Small tables with named rows and columns. After each table, cells are looked up by row and column.

vok =
	lazezun	nusun
narab	95	123
taf	64	149
mepek	97	114
zoz	84	91
zugotar	51	31
tege	150	89
kunez	153	197
navana	102	123
verer	38	28
zipo	67	109
dotak	89	115
bufemev	76	57

bufemev, nusun -> 57
kunez, nusun -> 197
verer, lazezun -> 38
taf, lazezun -> 64
navana, lazezun -> 102
kunez, lazezun -> 153
verer, nusun -> 28
mepek, nusun -> 114
zipo, lazezun -> 67
tege, lazezun -> 150
bufemev, lazezun -> 76
zoz, nusun -> 91
taf, nusun -> 149

pugifal =
|  | takodat | fusem | mufug |
|---|---|---|---|
| ged | -24.8 | 23.9 | 35.2 |
| misolam | -26.0 | 26.8 | 23.7 |
| gos | 18.9 | -30.1 | -22.3 |
| vufove | -72.9 | 83.7 | 70.7 |
| keb | 8.9 | 7.1 | 2.9 |
| reb | -4.5 | 10.7 | 2.5 |
| vun | 4.6 | -0.7 | 4.5 |
| zodov | -2.1 | 0.0 | 3.1 |
| tup | 38.4 | -60.9 | -47.9 |
| bodizoz | -67.6 | 78.3 | 69.1 |
| gofov | -77.5 | 78.5 | 74.7 |
| vuz | 25.3 | -36.5 | -21.9 |

What is the mufug of gos in pugifal? -22.3
What is the fusem of ged in pugifal? 23.9
What is the takodat of reb in pugifal? -4.5
What is the takodat of tup in pugifal? 38.4
What is the takodat of keb in pugifal? 8.9
What is the takodat of misolam in pugifal? -26.0
What is the takodat of zodov in pugifal? -2.1
Which row has the largest mufug? gofov

gar =
cols = lekel, gunog
sed: [18.761, 46.849]
nunum: [98.958, 80.760]
gakapok: [72.204, 86.094]

What is the gunog of nunum in gar?
80.760
What is the gunog of gakapok in gar?
86.094
What is the lekel of nunum in gar?
98.958
What is the lekel of gakapok in gar?
72.204
What is the gunog of sed in gar?
46.849
What is the lekel of sed in gar?
18.761
Which row has the largest lekel? nunum

miga:
,fiso,govog,sef,rusiseg
rud,0.62,0.62,0.50,0.61
livaki,0.22,0.44,0.52,0.72
kiz,0.23,0.48,0.76,0.73
legivud,0.10,0.79,0.41,0.24
zupevi,0.35,0.57,0.35,0.29
daki,0.20,0.50,0.77,0.69
pebinu,0.23,0.84,0.44,0.70
durado,0.49,0.50,0.50,0.49
zesifil,0.69,0.39,0.62,0.63

rud, govog -> 0.62
kiz, govog -> 0.48
rud, fiso -> 0.62
livaki, govog -> 0.44
zesifil, sef -> 0.62
legivud, rusiseg -> 0.24
pebinu, sef -> 0.44
legivud, fiso -> 0.10
zupevi, govog -> 0.57
daki, rusiseg -> 0.69
livaki, sef -> 0.52
durado, sef -> 0.50
kiz, rusiseg -> 0.73
zesifil, govog -> 0.39
durado, fiso -> 0.49
pebinu, fiso -> 0.23
durado, rusiseg -> 0.49
livaki, fiso -> 0.22
pebinu, govog -> 0.84
Which row has the largest govog? pebinu

matuz.csv
,dilupak,sef,nok,difali,voge,bil,bes,keruder
lifub,0.8,0.0,-0.5,-0.5,-0.5,-0.5,-0.5,-0.3
finin,-0.5,-0.4,0.4,0.5,-0.4,-0.5,-0.5,-0.5
pepu,-0.4,-0.5,-0.5,-0.5,-0.5,-0.5,0.4,0.5

What is the keruder of pepu in matuz?
0.5
What is the difali of lifub in matuz?
-0.5
What is the nok of finin in matuz?
0.4
What is the keruder of finin in matuz?
-0.5
What is the bes of lifub in matuz?
-0.5
What is the dilupak of finin in matuz?
-0.5
What is the sef of finin in matuz?
-0.4
What is the dilupak of pepu in matuz?
-0.4
What is the bil of pepu in matuz?
-0.5
What is the keruder of lifub in matuz?
-0.3
What is the sef of lifub in matuz?
0.0

Table baso
	rubap	kodivuk
fus	566	416
minofi	445	614
tigum	530	417
dinunuf	758	235
lurovef	464	603
zoril	846	244
mukila	845	249

What is the kodivuk of minofi in baso? 614
What is the kodivuk of fus in baso? 416
What is the rubap of mukila in baso? 845
What is the rubap of minofi in baso? 445
What is the rubap of zoril in baso? 846
What is the kodivuk of dinunuf in baso? 235
What is the kodivuk of zoril in baso? 244
What is the rubap of fus in baso? 566
What is the rubap of tigum in baso? 530
What is the rubap of lurovef in baso? 464
Which row has the largest rubap? zoril

minil
columns: funiz, kipin, mup, kededad, veved, tos
dosemu: [92330, 75871, 79782, 13758, 76014, 58153]
zok: [75135, 79495, 16304, 74551, 70453, 78161]
bafotab: [79254, 84139, 12401, 10288, 80996, 88362]
siv: [61933, 78960, 12412, 10571, 67841, 81638]
tufuv: [84895, 61541, 13217, 71842, 11403, 8952]
nasem: [72364, 67966, 12412, 10274, 79917, 72138]
rimipi: [85994, 12637, 8574, 18259, 14115, 13977]

funiz of rimipi is 85994
veved of dosemu is 76014
funiz of nasem is 72364
kipin of rimipi is 12637
kededad of tufuv is 71842
funiz of zok is 75135
tos of rimipi is 13977
tos of bafotab is 88362
funiz of dosemu is 92330
kededad of rimipi is 18259
mup of bafotab is 12401
Which row has the largest kipin? bafotab

Table det
	debu	bef	nosilap	bodok
miba	167	-515	289	771
vipupup	359	-390	-119	158
niz	-212	651	-208	205
kib	192	-316	261	636
vud	-229	601	-245	187
kir	-314	-242	654	-106
degivo	333	-3	730	601
sabopa	-243	605	219	147
vad	343	-34	634	524
vum	113	176	179	104
puvikiz	-352	-291	602	-112
fav	260	-89	214	-305
popek	-191	646	684	787

bodok of vad is 524
bodok of vipupup is 158
debu of kir is -314
bodok of vum is 104
bef of sabopa is 605
bodok of sabopa is 147
nosilap of puvikiz is 602
nosilap of vum is 179
bef of kir is -242
bodok of vud is 187
debu of vum is 113
debu of vipupup is 359
debu of vud is -229
bef of kib is -316
bef of vud is 601
debu of popek is -191
bef of fav is -89
nosilap of miba is 289
bef of vum is 176
bef of popek is 646
Row with the largest nosilap: degivo

kepu:
cols = dogun, luf, gebif, rikofu, mumuv
bapaz: [6.92, -5.24, 0.19, 5.51, -5.57]
mase: [6.91, 3.06, -0.68, 5.63, 2.95]
kuzimes: [-4.83, -6.01, 4.78, -3.74, -2.95]
num: [2.27, 1.96, -2.41, -3.82, 9.47]
nenu: [-6.35, -0.93, 9.79, -3.48, -0.60]
kikomuz: [-4.43, 1.90, -0.49, -3.12, -1.51]
lusupus: [8.06, -3.23, 0.66, 6.22, -2.65]
berin: [-0.98, 2.14, 7.68, 0.01, -5.31]
kup: [8.94, -3.91, -2.36, 5.47, 6.75]
vulemu: [-1.69, 2.77, -6.17, -5.65, -5.50]

What is the gebif of kuzimes in kepu? 4.78
What is the rikofu of kikomuz in kepu? -3.12
What is the luf of num in kepu? 1.96
What is the dogun of kuzimes in kepu? -4.83
What is the dogun of lusupus in kepu? 8.06
What is the rikofu of nenu in kepu? -3.48
What is the gebif of kup in kepu? -2.36
What is the mumuv of mase in kepu? 2.95
What is the dogun of vulemu in kepu? -1.69
What is the luf of bapaz in kepu? -5.24
What is the luf of berin in kepu? 2.14
What is the mumuv of num in kepu? 9.47
What is the gebif of kikomuz in kepu? -0.49

